Below are the code and all the weights of a small trained network. Each question names an input and a class and asks about switching units off, where a switched-off unit gives its printed mean instead of its output.

import numpy as np


def w(rows, s, z=0):
    codes = np.array(rows[::2]) - 128.0
    scale = np.full(codes.shape[1], s)
    scale[-1] = z or s
    return codes * scale


def f(y):
    return np.maximum(y, 0)


def log_softmax(a):
    a = a - a.max(-1, keepdims=True)
    return a - np.log(np.exp(a).sum(-1, keepdims=True))


def net(x, mask):
    res = np.array(x, float).reshape(1, 6) / 4 @ E
    y = f(res @ A[0][:, :-1].T + A[0][:, -1])
    res = res + np.where(mask, y, B[0][:, -1]) @ B[0][:, :-1]
    return log_softmax(res[-1] @ U[:, :-1].T + U[:, -1])


A, B = {}, {}
E = w([
[133,92,141,111,103,127,153,143,137,165],'x0',
[103,150,107,108,121,134,110,115,133,124],'x1',
[124,99,114,163,89,133,119,134,134,71],'x2',
[195,65,101,151,187,218,76,1,208,213],'x3',
[236,90,73,25,21,46,57,63,47,142],'x4',
[139,127,151,120,110,147,144,127,117,149],'x5',
],0.0069)
A[0] = w([
[58,142,166,170,186,182,191,157,190,110,169],'neuron 1',
[195,79,112,174,160,226,87,4,232,165,40],'neuron 2',
[193,92,73,113,76,93,136,97,82,112,111],'neuron 3',
[181,101,96,111,69,38,68,68,62,151,173],'neuron 4',
[190,112,101,155,166,207,86,92,201,155,36],'neuron 5',
[90,98,176,170,139,170,173,149,170,113,133],'neuron 6',
[76,201,109,149,121,55,195,212,31,124,4],'neuron 7',
[19,143,173,199,158,206,161,164,197,149,168],'neuron 8',
[76,182,177,96,110,43,181,230,58,73,29],'neuron 9',
[80,136,169,162,185,155,213,128,218,89,166],'neuron 10',
[221,80,87,55,91,53,56,72,3,119,168],'neuron 11',
[80,142,101,122,82,137,108,99,163,75,47],'neuron 12',
[192,49,106,148,185,241,69,3,245,172,56],'neuron 13',
],0.0053,0.0011)
B[0] = w([
[170,148,128,187,170,217,102,147,174,182,222],'neuron 1',
[107,84,53,54,63,79,151,48,54,99,239],'neuron 2',
[141,121,153,155,170,180,86,143,153,172,177],'neuron 3',
[125,195,245,208,168,147,54,216,203,170,202],'neuron 4',
[110,140,94,79,91,79,140,71,83,101,197],'neuron 5',
[151,179,113,150,151,149,129,169,172,162,184],'neuron 6',
[76,113,84,38,79,55,182,85,56,58,205],'neuron 7',
[177,212,212,203,173,218,71,213,246,220,234],'neuron 8',
[139,28,46,69,13,69,228,71,17,16,223],'neuron 9',
[138,111,160,122,187,139,47,134,156,163,214],'neuron 10',
[117,167,224,205,222,226,37,215,255,201,226],'neuron 11',
[101,121,126,116,120,83,113,137,147,111,139],'neuron 12',
[137,80,40,56,54,21,207,54,63,40,255],'neuron 13',
],0.0054,0.0088)
U = w([
[169,167,198,165,162,175,69,167,217,161,255],'0',
[149,82,61,89,88,73,215,82,2,97,1],'1',
],0.0077,0.00049)

Each question gives the input, the list of numbers given to net, and the class t.
The units are the neurons (one row each of A and B). Each row of codes is followed by its name. A weight is (code - 128) times the scale printed after its matrix; where a second scale follows, it is the last column's (A, B and U).
mask holds one flag per neuron, in row order. A switched-off neuron (its flag False) gives its mean, the last column of its row in B, instead of its output. The means were averaged over made-up inputs and are rounded, as every weight is.
A unit's drop is (log p(t) with every unit on - log p(t) with that unit switched off) / (log p(t) with every unit on - log p(t) with every unit switched off).
The circuit of an input: a set's keep is (log p(t) with only the set's units on - log p(t) with every unit switched off) / (log p(t) with every unit on - log p(t) with every unit switched off). Starting from the 12 units with the biggest drops (on a tie, the unit counted first), units are removed one at a time, each time the one whose removal leaves the highest keep (on an exact tie, the one counted first), for as long as the keep stays at least 0.8.
units of the circuit, in order: the units of the circuit, biggest drop first
k most important neurons: the k neurons with the biggest drops, biggest first
drop of u: that unit's drop, to one decimal
input [8,4,-3,2,0,6], class 1: units of the circuit, in order => neuron 11
input [-7,6,2,6,-4,6], class 1: 2 most important neurons => neuron 13; neuron 2
input [-7,-8,-7,6,4,2], class 1: 3 most important neurons => neuron 13; neuron 2; neuron 8
input [5,-6,8,6,8,-8], class 0: 2 most important neurons => neuron 11; neuron 4
input [7,-8,-5,3,-2,-2], class 1: 2 most important neurons => neuron 11; neuron 4
input [-3,7,-7,-5,6,6], class 0: 3 most important neurons => neuron 11; neuron 4; neuron 13
input [0,5,5,8,-6,5], class 1: 2 most important neurons => neuron 13; neuron 2
input [-7,5,-3,-7,8,6], class 0: 2 most important neurons => neuron 11; neuron 4
input [-7,-7,6,8,-5,-3], class 1: drop of neuron 13 => 0.6
input [-2,7,5,3,5,-1], class 0: drop of neuron 11 => 0.2
input [5,-7,-4,-4,6,-5], class 0: drop of neuron 11 => 0.3
